Below is a small trained network, with its code and all its weights. Each question gives an input and a class and asks what happens when units are switched off, that is, made to give their printed mean instead of their output.

import numpy as np


def w(rows, s, z=0):
    codes = np.array(rows[::2]) - 128.0
    scale = np.full(codes.shape[1], s)
    scale[-1] = z or s
    return codes * scale


def f(y):
    return y / 2 * (1 + np.tanh(0.7978845608 * (y + 0.044715 * y**3)))


def log_softmax(a):
    a = a - a.max(-1, keepdims=True)
    return a - np.log(np.exp(a).sum(-1, keepdims=True))


def net(x, mask):
    res = np.array(x, float).reshape(1, 5) / 4 @ E
    y = f(res @ A[0][:, :-1].T + A[0][:, -1])
    res = res + np.where(mask, y, B[0][:, -1]) @ B[0][:, :-1]
    return log_softmax(res[-1] @ U[:, :-1].T + U[:, -1])


A, B = {}, {}
E = w([
[128,128,124],'x0',
[254,160,148],'x1',
[128,127,129],'x2',
[127,128,126],'x3',
[159,33,93],'x4',
],0.0088)
A[0] = w([
[53,95,132,44],'N1',
[248,129,147,91],'N2',
[95,202,124,143],'N3',
[21,36,197,41],'N4',
[160,2,101,104],'N5',
[209,123,134,254],'N6',
[43,112,114,75],'N7',
[156,36,124,67],'N8',
[159,51,68,137],'N9',
[62,64,198,143],'N10',
],0.0087,0.0025)
B[0] = w([
[174,161,89,190],'N1',
[166,132,20,249],'N2',
[229,208,215,179],'N3',
[162,145,98,252],'N4',
[175,253,228,248],'N5',
[122,62,83,242],'N6',
[231,209,66,212],'N7',
[179,217,174,184],'N8',
[178,160,209,213],'N9',
[162,91,63,205],'N10',
],0.0077,0.004)
U = w([
[181,227,240,68],'0',
[138,129,125,198],'1',
[126,109,129,212],'2',
[150,142,21,91],'3',
[128,123,148,189],'4',
[57,18,169,67],'5',
[31,4,196,11],'6',
[46,39,157,14],'7',
],0.013)

Each question gives the input, the list of numbers given to net, and the class t.
The units are the neurons (one row each of A and B). Each row of codes is followed by its name. A weight is (code - 128) times the scale printed after its matrix; where a second scale follows, it is the last column's (A, B and U).
mask holds one flag per neuron, in row order. A switched-off neuron (its flag False) gives its mean, the last column of its row in B, instead of its output. The means were averaged over made-up inputs and are rounded, as every weight is.
A unit's drop is (log p(t) with every unit on - log p(t) with that unit switched off) / (log p(t) with every unit on - log p(t) with every unit switched off).
The circuit of an input: a set's keep is (log p(t) with only the set's units on - log p(t) with every unit switched off) / (log p(t) with every unit on - log p(t) with every unit switched off). Starting from all 10 units, units are removed one at a time, each time the one whose removal leaves the highest keep (on an exact tie, the one counted first), for as long as the keep stays at least 0.8.
circuit, biggest first: the units of the circuit, biggest drop first
most important unit: the unit with the biggest drop
top k neurons: the k neurons with the biggest drops, biggest first
drop when u is switched off: that unit's drop, to one decimal
input [-7,-7,-3,-6,3], class 3: top neuron : N7
input [6,-8,3,1,4], class 3: circuit, biggest first : N7; N4
input [-8,8,1,4,-7], class 3: circuit, biggest first : N2; N5
input [6,5,-2,-3,7], class 0: top 2 neurons : N5; N9
input [-4,8,-3,4,-5], class 3: circuit, biggest first : N2; N5
input [3,7,-6,-6,2], class 3: top 2 neurons : N2; N6
input [-7,3,2,-1,-3], class 4: top 2 neurons : N5; N7
input [-5,-7,-3,-3,-4], class 3: top 2 neurons : N7; N5
input [1,3,-6,6,6], class 0: top 4 neurons : N5; N9; N8; N10
input [-2,3,-1,7,-5], class 1: top 3 neurons : N5; N9; N8
input [8,2,0,5,8], class 0: drop when N5 is switched off : 0.5
input [-7,-1,4,5,7], class 0: drop when N9 is switched off : 0.1
input [5,-6,1,-4,1], class 3: drop when N10 is switched off : 0.2
input [5,2,-2,6,8], class 0: most important unit : N5
input [1,-8,6,-7,3], class 3: drop when N2 is switched off : -0.1
